Each row has a name. After each piece below comes the name of the row it's from. Each question is about the rows just above it.

[ 1.18 -5.61 -7.70 -7.14 -7.34 -1.19 -0.39] = j365
[-0.76  3.44 -6.52  4.28 -0.72  1.91  4.38] = j180
[-1.84  3.44  0.63  1.36 -0.07 -6.32 -6.43] = j955
[-0.76  6.62  0.63  1.36 -0.72  1.91  4.38] = j956
[-0.76  6.62 -6.52  4.28 -4.35  1.91  4.38] = j768
[ 1.45 -1.29 -8.22 -3.99 -6.53 -0.29  0.59] = j141
[ 1.45 -1.29 -8.22 -3.99 -6.53 -0.29 -0.11] = j461
asked: [-1.84  3.44  0.63  1.36 -0.07 -6.32 -6.43]  j955
Where do [ 6.62 -6.52  4.28 -4.35  1.91  4.38] appear?  j768
The row with [-7.70 -7.14] is  j365
[3.44 0.63 1.36] is in which row?  j955

